Below are the code and all the weights of a small trained network. Each question names an input and a target symbol and asks about switching units off, where a switched-off unit gives its printed mean instead of its output.

import numpy as np


def w(rows, s, z=0):
    codes = np.array(rows[::2]) - 128.0
    scale = np.full(codes.shape[1], s)
    scale[-1] = z or s
    return codes * scale


def f(y):
    return y / 2 * (1 + np.tanh(0.7978845608 * (y + 0.044715 * y**3)))


def softmax(a):
    e = np.exp(a - a.max(-1, keepdims=True))
    return e / e.sum(-1, keepdims=True)


def log_softmax(a):
    a = a - a.max(-1, keepdims=True)
    return a - np.log(np.exp(a).sum(-1, keepdims=True))


def net(x, mask):
    ids = ['ΓΔΞΨΩαβεζηθμστφ'.index(c) for c in x.split()]
    T = len(ids)
    res = E[ids] + P[:T]
    u = 0
    for l in range(2):
        r = res
        for j in range(3):
            rows = slice(2 * j, 2 * j + 2)
            q, k, v = (r @ M[l][rows].T for M in (Q, K, V))
            z = softmax(np.where(np.tri(T) > 0, q @ k.T / 2**0.5, -1e9)) @ v
            o = O[l][rows]
            res = res + np.where(mask[u + j], z, o[:, -1]) @ o[:, :-1]
        u += 3
        y = f(res @ A[l][:, :-1].T + A[l][:, -1])
        res = res + np.where(mask[u : u + 12], y, B[l][:, -1]) @ B[l][:, :-1]
        u += 12
    return log_softmax(res[-1] @ U[:, :-1].T + U[:, -1])


Q, K, V, O, A, B = {}, {}, {}, {}, {}, {}
E = w([
[113,117,128,184,110,182,108,148,164,126,148,185],'Γ',
[132,153,162,221,125,109,162,127,146,97,129,81],'Δ',
[90,129,130,100,153,157,161,119,148,49,188,131],'Ξ',
[89,104,111,185,119,67,138,125,178,90,49,149],'Ψ',
[121,168,109,160,171,184,82,157,162,175,169,201],'Ω',
[134,97,130,160,204,113,76,107,151,145,158,180],'α',
[67,144,140,107,71,162,136,87,99,170,53,75],'β',
[133,192,82,145,151,182,129,159,94,155,98,97],'ε',
[184,153,135,110,159,143,124,104,97,2,110,57],'ζ',
[130,125,104,74,127,137,78,200,125,164,84,82],'η',
[116,63,63,126,120,52,133,168,96,146,94,175],'θ',
[161,106,166,122,150,173,59,117,151,118,199,114],'μ',
[101,71,71,83,174,193,106,95,172,128,155,161],'σ',
[140,106,77,158,147,111,52,116,172,125,60,131],'τ',
[163,176,130,115,173,114,40,113,173,163,133,121],'φ',
],0.021)
P = w([
[186,146,72,98,53,75,125,177,170,141,138,131],'0',
[76,113,102,146,195,85,90,96,101,146,134,78],'1',
[163,132,121,74,78,127,77,183,123,106,121,159],'2',
[57,114,129,125,228,106,63,138,100,133,105,100],'3',
[165,99,109,89,107,140,100,182,65,78,96,130],'4',
[39,105,122,130,247,106,65,147,87,136,87,104],'5',
],0.012)
Q[0] = w([
[129,130,210,136,79,156,182,18,176,114,155,113],'L0H0',
[50,107,117,109,190,107,120,135,71,133,102,74],'L0H0',
[213,163,77,109,63,101,195,113,107,146,182,145],'L0H1',
[130,132,186,99,124,171,186,77,192,174,94,97],'L0H1',
[27,98,100,117,181,146,49,210,133,173,133,80],'L0H2',
[255,146,148,97,111,145,117,115,110,83,132,176],'L0H2',
],0.008)
K[0] = w([
[148,108,116,120,102,92,154,103,137,153,148,118],'L0H0',
[123,156,118,108,151,128,145,126,73,146,83,119],'L0H0',
[168,113,118,142,146,99,152,80,250,158,173,132],'L0H1',
[136,157,149,137,104,181,121,109,168,129,132,83],'L0H1',
[123,110,130,114,132,156,122,167,55,170,88,133],'L0H2',
[200,120,139,142,135,163,108,107,164,56,156,130],'L0H2',
],0.012)
V[0] = w([
[96,108,225,147,165,179,120,123,149,143,102,115],'L0H0',
[59,67,182,101,127,97,125,78,244,104,124,150],'L0H0',
[158,108,144,131,196,111,121,180,57,109,120,220],'L0H1',
[41,103,127,155,104,109,118,108,98,73,69,168],'L0H1',
[154,117,93,21,31,70,191,95,3,147,132,104],'L0H2',
[136,116,161,52,85,96,85,188,44,121,145,48],'L0H2',
],0.0054)
O[0] = w([
[100,74,145,156,185,135,163,128,118,153,132,102,66],'L0H0',
[189,102,111,144,94,129,205,1,180,202,143,135,62],'L0H0',
[209,129,93,151,123,98,104,171,105,89,139,134,253],'L0H1',
[198,143,163,161,138,98,131,118,121,92,67,156,204],'L0H1',
[97,49,128,117,163,137,119,185,249,143,88,136,157],'L0H2',
[170,89,223,118,95,118,132,216,152,194,141,142,194],'L0H2',
],0.0071,0.0048)
A[0] = w([
[105,221,128,130,165,130,87,126,106,92,123,90,209],'L0N0',
[35,126,153,145,150,130,75,129,147,51,178,54,82],'L0N1',
[52,85,117,116,131,97,101,139,115,203,23,84,190],'L0N2',
[80,165,131,89,140,143,136,208,200,116,123,177,79],'L0N3',
[111,138,118,26,8,124,84,136,168,48,51,126,160],'L0N4',
[128,105,143,162,200,89,159,124,145,234,90,118,159],'L0N5',
[130,128,84,176,151,101,36,111,118,166,128,179,186],'L0N6',
[132,129,164,185,30,185,87,62,95,103,48,158,194],'L0N7',
[146,141,164,119,99,133,181,95,133,80,236,116,241],'L0N8',
[174,99,98,93,124,119,111,112,145,119,147,232,155],'L0N9',
[205,172,127,71,68,197,138,203,153,79,169,156,254],'L0N10',
[119,254,81,159,137,173,144,180,138,148,158,140,218],'L0N11',
],0.0074,0.0021)
B[0] = w([
[173,89,210,153,95,83,109,65,66,102,113,78,184],'L0N0',
[149,49,166,151,128,224,89,31,108,131,108,234,170],'L0N1',
[142,74,202,101,148,169,139,185,135,148,156,197,217],'L0N2',
[149,120,150,163,117,108,138,32,99,147,119,74,177],'L0N3',
[187,163,41,122,167,107,231,96,114,125,127,174,194],'L0N4',
[74,116,176,110,189,144,133,111,157,99,125,149,166],'L0N5',
[112,210,146,131,199,142,81,123,144,139,202,87,246],'L0N6',
[171,130,148,195,85,79,206,137,202,200,51,203,137],'L0N7',
[217,116,211,110,4,190,220,98,144,134,165,149,147],'L0N8',
[129,50,20,181,118,129,126,175,64,118,194,119,204],'L0N9',
[64,52,113,225,240,136,177,166,106,151,19,3,201],'L0N10',
[74,98,188,115,41,122,87,123,124,70,102,167,168],'L0N11',
],0.0059,0.011)
Q[1] = w([
[154,71,142,213,201,101,92,82,147,75,116,131],'L1H0',
[89,206,170,72,134,161,155,1,182,123,94,135],'L1H0',
[81,67,182,117,241,138,148,119,174,118,116,174],'L1H1',
[99,157,127,167,167,166,74,171,126,82,162,141],'L1H1',
[107,113,179,148,166,147,188,27,197,129,118,169],'L1H2',
[98,70,178,240,251,141,26,69,83,77,100,139],'L1H2',
],0.0062)
K[1] = w([
[156,81,139,145,150,68,99,158,135,3,126,137],'L1H0',
[121,82,101,94,130,117,140,81,127,82,149,94],'L1H0',
[129,51,164,42,178,72,125,178,77,68,83,131],'L1H1',
[137,143,112,160,171,150,94,149,54,124,180,120],'L1H1',
[93,120,141,107,112,117,230,93,49,186,116,143],'L1H2',
[159,123,154,106,168,110,126,152,31,143,97,165],'L1H2',
],0.0077)
V[1] = w([
[210,94,139,45,163,132,78,124,146,73,38,62],'L1H0',
[170,123,144,208,131,171,110,146,173,55,141,132],'L1H0',
[152,178,176,108,79,106,192,66,147,161,137,22],'L1H1',
[66,99,112,220,110,120,113,94,167,67,173,110],'L1H1',
[38,180,155,142,124,149,252,111,84,114,136,220],'L1H2',
[210,111,155,139,239,72,175,96,103,113,234,140],'L1H2',
],0.0047)
O[1] = w([
[179,190,53,6,144,189,89,73,192,66,77,203,159],'L1H0',
[83,222,142,147,1,173,137,129,212,183,98,154,154],'L1H0',
[235,170,175,122,243,133,148,130,32,108,88,131,2],'L1H1',
[78,155,129,248,134,151,62,50,191,84,91,172,129],'L1H1',
[69,113,53,107,171,203,240,100,148,5,142,226,55],'L1H2',
[151,96,70,100,141,102,116,43,217,51,188,106,193],'L1H2',
],0.006,0.011)
A[1] = w([
[130,147,88,199,156,84,131,160,107,96,153,133,4],'L1N0',
[182,148,70,152,176,196,137,91,158,74,119,76,124],'L1N1',
[69,129,133,188,93,130,83,140,118,123,188,140,250],'L1N2',
[105,169,163,166,144,155,73,76,120,158,136,105,9],'L1N3',
[126,166,81,146,158,164,85,148,178,171,129,134,92],'L1N4',
[144,103,102,163,133,108,204,136,96,87,105,122,92],'L1N5',
[132,122,200,132,135,137,209,100,159,80,75,61,191],'L1N6',
[113,115,121,130,81,110,176,86,146,50,129,183,250],'L1N7',
[154,131,87,179,106,103,166,160,149,151,84,137,129],'L1N8',
[107,98,115,109,173,134,129,209,160,149,161,161,116],'L1N9',
[160,70,104,157,78,154,119,167,102,170,122,100,46],'L1N10',
[104,131,129,109,131,100,90,87,175,97,254,151,117],'L1N11',
],0.0085,0.0024)
B[1] = w([
[75,142,190,127,215,121,122,144,188,73,100,202,184],'L1N0',
[18,124,241,63,87,107,187,19,141,236,103,128,174],'L1N1',
[121,42,141,48,131,168,146,184,163,176,79,136,248],'L1N2',
[180,62,99,102,154,117,201,171,36,108,28,129,203],'L1N3',
[135,106,93,131,68,100,43,122,39,122,118,190,195],'L1N4',
[140,19,149,211,188,16,165,108,110,100,173,125,162],'L1N5',
[45,169,147,143,109,52,45,143,91,37,223,94,162],'L1N6',
[197,123,45,226,73,164,33,179,95,171,100,70,154],'L1N7',
[108,193,190,60,128,222,157,110,125,61,168,180,185],'L1N8',
[186,227,119,186,81,132,177,94,93,114,149,92,235],'L1N9',
[102,252,122,108,255,132,156,93,112,161,213,197,204],'L1N10',
[131,179,138,82,76,161,177,157,184,54,113,38,254],'L1N11',
],0.0056,0.013)
U = w([
[214,129,73,199,79,143,206,133,144,103,24,137,188],'Γ',
[96,52,107,179,94,80,143,98,62,115,164,111,89],'Δ',
[133,236,183,167,38,181,122,132,97,37,205,142,74],'Ξ',
[100,127,114,162,252,91,78,93,130,49,178,176,87],'Ψ',
[62,251,67,132,138,200,150,160,61,29,87,86,120],'Ω',
[53,157,160,81,200,88,177,97,175,92,88,109,3],'α',
[20,208,208,153,143,239,161,126,198,103,152,209,95],'β',
[70,16,117,108,143,118,93,144,63,139,88,210,54],'ε',
[133,254,144,64,70,139,70,42,129,100,121,235,170],'ζ',
[117,182,219,139,146,146,74,112,114,225,244,125,188],'η',
[117,123,96,114,67,97,99,202,223,74,135,81,212],'θ',
[220,109,185,91,67,153,242,117,124,100,129,158,154],'μ',
[12,126,24,97,122,144,140,67,78,183,142,123,167],'σ',
[171,103,64,165,126,22,123,105,111,207,45,98,137],'τ',
[202,166,72,109,171,141,198,150,121,128,49,64,87],'φ',
],0.0048,0.0031)

Each question gives the input, a string of symbols that net reads in full, and the target symbol t.
The units are the heads (2 rows each of Q, K, V and O) and the neurons (one row each of A and B). Each row of codes is followed by its name. A weight is (code - 128) times the scale printed after its matrix; where a second scale follows, it is the last column's (O, A, B and U).
mask holds one flag per unit, layer by layer, with each layer's heads first. A switched-off unit (its flag False) gives its mean, the last column of its rows in O or B, instead of its output. The means were averaged over made-up inputs and are rounded, as every weight is.
A unit's drop is (log p(t) with every unit on - log p(t) with that unit switched off) / (log p(t) with every unit on - log p(t) with every unit switched off).
The circuit of an input: a set's keep is (log p(t) with only the set's units on - log p(t) with every unit switched off) / (log p(t) with every unit on - log p(t) with every unit switched off). Starting from the 12 units with the biggest drops (on a tie, the unit counted first), units are removed one at a time, each time the one whose removal leaves the highest keep (on an exact tie, the one counted first), for as long as the keep stays at least 0.8.
circuit, biggest first: the units of the circuit, biggest drop first
most important unit: the unit with the biggest drop
k most important neurons: the k neurons with the biggest drops, biggest first
top k neurons in layer l: the k neurons of layer l with the biggest drops, biggest first
heads that matter: for each layer, one digit per head in row order, 1 if its drop is at least 0.15 and else 0, layers parted by /
input Γ α μ ε ε Ξ, target ε: heads that matter : 100 / 001
input α Γ Γ Ω, target Ω: top 2 neurons in layer 1 : L1N11; L1N3
input Δ Ω μ α α, target θ: circuit, biggest first : L1N11; L1H2; L1N10; L0N1
input τ ζ α Δ Ψ, target Γ: circuit, biggest first : L1N7; L0N7; L0N4
input θ α α θ θ Δ, target θ: most important unit : L1H1
input φ ε β ζ, target ζ: circuit, biggest first : L1H0; L1N1; L0N1
input Δ Γ τ Ω Γ τ, target τ: heads that matter : 001 / 000
input Ξ σ μ β, target β: circuit, biggest first : L1H2; L0N2; L0H1
input θ ε β Δ, target β: 3 most important neurons : L0N4; L0N2; L1N4
input β α τ τ, target β: 2 most important neurons : L0N2; L0N5
input Δ θ Δ σ, target θ: heads that matter : 000 / 010
input θ α Γ, target β: 3 most important neurons : L1N8; L0N7; L0N10
input θ Ξ θ θ μ, target η: 2 most important neurons : L1N10; L1N3
input α α ε, target Ω: most important unit : L0H0
input α θ Ξ, target Δ: 3 most important neurons : L0N10; L1N5; L0N8
input ε α θ θ β, target μ: top 2 neurons in layer 0 : L0N4; L0N7
input θ θ ζ, target α: heads that matter : 001 / 000
input Ξ α Ξ α, target α: 2 most important neurons : L1N1; L1N11
input σ τ α μ, target μ: top 2 neurons in layer 1 : L1N3; L1N11
input τ Ξ Ω α, target α: 2 most important neurons : L1N11; L1N1
input α α θ θ, target θ: top neuron in layer 0 : L0N10
input Δ Δ τ Δ, target Δ: 2 most important neurons : L1N6; L0N6
input τ ε θ, target Ψ: top 2 neurons in layer 0 : L0N4; L0N9
input η Δ Ω σ Ξ τ, target η: top 2 neurons in layer 0 : L0N2; L0N10
input Ψ Ψ β, target μ: 4 most important neurons : L0N4; L0N7; L0N2; L1N8
input ζ σ θ α Γ τ, target θ: heads that matter : 011 / 010
input α α ζ, target α: top 2 neurons in layer 1 : L1N1; L1N6
input θ ε θ μ μ θ, target θ: heads that matter : 000 / 010
input α θ η, target φ: 2 most important neurons : L0N10; L0N4
input θ θ σ β τ, target ζ: most important unit : L1N8
